In the rows, zero is written as 128.
Each row of numbers belongs to one of the objects below and depends on some of the facts about them. Some rows are named. Which object is each other row?

Known rows:
J_470: [153 162 149 155 157 166 103 128 153  72 147  98 152 134 176 140]
J_367: [160 166 101 160 127 151 195 143 154 154  87 176  88 129  76 152]
J_84: [156 117 101 150  99 140 182 129 107 145 102 123 104 128  79 132]
J_675: [156 133  96 158 144 155 117 147 124 165 125 175  87 143 117 127]
J_118: [115 161 132  89 145 166 155 143 166 158 134  83 159 130  82  86]
J_353: [124 115  85 148 100 163 192 142 149 164  79 158  88 152  82 134]
J_995: [ 96 135 142 184 134 126 183 152 117 155 120 172  78 150  77 157]
J_545: [ 84 146 114 174 107 148 116 142 124 163  99 173  79 149  79 164]
J_153: [161 153 158  85  92 141 170 129 136  92 143  81 165 151  82  73]
J_329: [131 122  85 183 164 158 117 136 161 152 130 177  83 138  94 137]
J_302: [163 151 141  93  89 111 104 126  88 118 132  94 159 113  84 114]
J_866: [162 115 148  92  82 126 161 127  93  97 143  91 156 126  78  94]
J_122: [ 94  87 139  89 126  76 109  98 128 131 129 107 155 102 172 136]
J_254: [162 168 156  91 149 123 193 147 145 100 143 106 135 103  80  92]
J_207: [142 164 156  85  98 119 111 132 125  99 141  92 157 137  74  80]
J_956: [122 102  83 182 158 170  97 150 165 126 122 174  94 155 173 157]
J_393: [144  93  97 137 102 132 171 141 106 143 112 135 100 130  79 120]

Facts:
θ: belongs to class; Σ: uses; μ: is of sort
[J_730, J_956, J_178, J_876, J_722, J_433, J_476, J_909, J_470, J_533, J_834, J_330, J_111] θ 346
[J_599, J_254, J_393, J_91, J_995, J_153, J_367, J_84, J_166, J_683, J_532, J_745, J_866, J_353, J_11, J_807] θ 415
[J_566, J_675, J_349, J_125, J_329, J_793, J_630, J_114, J_556, J_471, J_658] θ 438
[J_366, J_119, J_602, J_491, J_698, J_579, J_340, J_552, J_66, J_977, J_409, J_770, J_69, J_213, J_441, J_122] θ 859
[J_759, J_989, J_302, J_780, J_207, J_118, J_998, J_545, J_38, J_750] θ 542
J_599 Σ J_329, J_114, J_909, J_989, J_366, J_579, J_11, J_470, J_770
J_254 Σ J_989, J_579, J_471
J_675 Σ J_118, J_683, J_476
J_349 Σ J_118, J_353, J_876, J_153
J_995 Σ J_91, J_566, J_545
J_66 Σ J_340, J_722, J_119, J_552, J_545, J_476
J_977 Σ J_683, J_532, J_69, J_602
J_367 Σ J_909, J_579, J_876, J_84, J_470, J_807
J_433 Σ J_111
J_533 Σ J_340, J_38, J_698, J_11, J_393, J_207, J_122
J_441 Σ J_178, J_730, J_545
J_330 Σ J_909, J_730, J_470, J_91, J_545
J_556 Σ J_532, J_91, J_491
J_658 Σ J_329, J_834, J_366
J_750 Σ J_730
μ 738 <- J_730, J_366, J_579, J_153, J_207, J_745
μ 13 <- J_599, J_491, J_759, J_393, J_349, J_876, J_84, J_770, J_476, J_630, J_114
μ 787 <- J_956, J_675, J_119, J_989, J_995, J_722, J_977, J_367, J_166, J_329, J_793, J_683, J_545, J_353, J_330, J_556, J_11
μ 361 <- J_254, J_602, J_698, J_91, J_340, J_552, J_66, J_780, J_409, J_125, J_69, J_909, J_470, J_532, J_533, J_441, J_111, J_471, J_658, J_807, J_38, J_750, J_122
μ 86 <- J_566, J_118, J_998, J_834
μ 900 <- J_178, J_302, J_433, J_213, J_866

Which object is each row?
[128 152 147 189 159 167  99 148 141 100 138 171  88 152 176 162]	J_330
[ 90 173 166  94 169 163 146 127 156 128 151  84 149 122 119 109]	J_566
[140 141 167  93 123  76 113  62 136  89 137  94 173  90 180 112]	J_579
[169 109 141 140 141 133  91 150  90  70 156 117 159 121 175 112]	J_433
[ 89  83 103 166 120  81 112  72  94 162  93 165 155 102 175 152]	J_491
[ 89 116 170 100 106  80 112 149 104 109 146 105 107  95 176 161]	J_441
[134 145  85 129 100 114 115 138  96 157  94 145 114 123  84 146]	J_759
[ 99 156 166 118 128 113 184 138 105 123 143  96 165 149  79 120]	J_91
[146 170 167  91  94 154 128 153 121 112 142  90  91 118  79 154]	J_750
[159  87  82 173 136 158 101 145 113 118 137 145 107 152 175 140]	J_476
[160 127  90 181 124 167 100 124 111 115 121 142 120 143 179 156]	J_876
[119 148 151  99 131 112 182 132 108 134 137  99 164 144  85  80]	J_532
[ 88 172 146  86 159 151 160 144 169 148 137  84 155 117  79 101]	J_998
[145 120 129 125 165 156  96 147 158  82 155 107 143 145 176 103]	J_111
[160 160 156 105 167 126 117 142 144  97 155 145 111  99 100  94]	J_658
[118  93 163  91 138  79 107  82 139  92 151 104 163  97 178 101]	J_366
[117 154 142 101 173 165 109 144 178  80 150  90 152 128 172 101]	J_834
[168 155 108 152 117 145 115 146  97 161 137 162  95 112 132 133]	J_349
[138  82 145  94  90  76  98  67  88 121 132 110 167  92 178 136]	J_213

